Below are the code and all the weights of a small trained network. Each question names an input and a class and asks about switching units off, where a switched-off unit gives its printed mean instead of its output.

import numpy as np


def w(rows, s, z=0):
    codes = np.array(rows[::2]) - 128.0
    scale = np.full(codes.shape[1], s)
    scale[-1] = z or s
    return codes * scale


def f(y):
    return np.maximum(y, 0)


def log_softmax(a):
    a = a - a.max(-1, keepdims=True)
    return a - np.log(np.exp(a).sum(-1, keepdims=True))


def net(x, mask):
    res = np.array(x, float).reshape(1, 2) / 4 @ E
    y = f(res @ A[0][:, :-1].T + A[0][:, -1])
    res = res + np.where(mask, y, B[0][:, -1]) @ B[0][:, :-1]
    return log_softmax(res[-1] @ U[:, :-1].T + U[:, -1])


A, B = {}, {}
E = w([
[75,120,248,159,157,98,101],'x0',
[90,174,208,145,90,238,140],'x1',
],0.018)
A[0] = w([
[2,122,163,216,94,212,142,147],'neuron 1',
[128,55,99,111,116,80,65,113],'neuron 2',
[132,142,149,164,128,114,121,5],'neuron 3',
[147,159,91,229,35,216,181,9],'neuron 4',
[172,73,134,66,64,138,121,118],'neuron 5',
[89,178,142,168,110,206,162,43],'neuron 6',
[129,147,244,145,123,108,76,34],'neuron 7',
[83,100,178,152,198,85,168,163],'neuron 8',
],0.0082,0.0024)
B[0] = w([
[139,72,90,176,89,175,125,247],'neuron 1',
[69,53,120,189,161,174,158,190],'neuron 2',
[84,115,144,116,123,110,182,140],'neuron 3',
[143,138,122,199,100,62,232,214],'neuron 4',
[151,125,172,108,88,150,248,159],'neuron 5',
[135,179,87,255,38,114,113,210],'neuron 6',
[176,159,161,154,77,133,209,207],'neuron 7',
[128,77,158,126,67,32,247,186],'neuron 8',
],0.0074,0.014)
U = w([
[148,68,111,254,176,96,135,191],'0',
[187,76,147,172,125,82,163,253],'1',
[118,95,146,139,101,123,118,253],'2',
[174,131,156,140,170,99,90,3],'3',
[59,83,134,124,147,163,66,3],'4',
[126,76,147,173,199,189,88,3],'5',
[143,127,159,145,172,101,134,3],'6',
],0.0099,0.0024)

Each question gives the input, the list of numbers given to net, and the class t.
The units are the neurons (one row each of A and B). Each row of codes is followed by its name. A weight is (code - 128) times the scale printed after its matrix; where a second scale follows, it is the last column's (A, B and U).
mask holds one flag per neuron, in row order. A switched-off neuron (its flag False) gives its mean, the last column of its row in B, instead of its output. The means were averaged over made-up inputs and are rounded, as every weight is.
A unit's drop is (log p(t) with every unit on - log p(t) with that unit switched off) / (log p(t) with every unit on - log p(t) with every unit switched off).
The circuit of an input: a set's keep is (log p(t) with only the set's units on - log p(t) with every unit switched off) / (log p(t) with every unit on - log p(t) with every unit switched off). Starting from all 8 units, units are removed one at a time, each time the one whose removal leaves the highest keep (on an exact tie, the one counted first), for as long as the keep stays at least 0.8.
units of the circuit, in order: the units of the circuit, biggest drop first
top k neurons: the k neurons with the biggest drops, biggest first
drop of u: that unit's drop, to one decimal
input [-2,7], class 0: units of the circuit, in order : neuron 6; neuron 1
input [-7,8], class 0: units of the circuit, in order : neuron 6; neuron 4
input [1,8], class 0: top 2 neurons : neuron 6; neuron 1
input [4,8], class 0: units of the circuit, in order : neuron 6
input [-5,7], class 0: units of the circuit, in order : neuron 6; neuron 4
input [-1,-2], class 2: units of the circuit, in order : neuron 4; neuron 6; neuron 8
input [-2,6], class 0: units of the circuit, in order : neuron 6; neuron 1
input [8,7], class 1: top 3 neurons : neuron 7; neuron 8; neuron 2
input [3,-1], class 2: units of the circuit, in order : neuron 4; neuron 6
input [-7,7], class 0: units of the circuit, in order : neuron 6; neuron 4
input [-4,7], class 0: units of the circuit, in order : neuron 6; neuron 1
input [6,8], class 0: top 3 neurons : neuron 1; neuron 6; neuron 5
input [1,1], class 2: top 3 neurons : neuron 4; neuron 2; neuron 6
input [8,-5], class 1: units of the circuit, in order : neuron 8
input [6,-4], class 1: drop of neuron 8 : 0.6
input [-2,-1], class 2: drop of neuron 4 : 0.3
input [-3,-2], class 2: drop of neuron 1 : 0.1
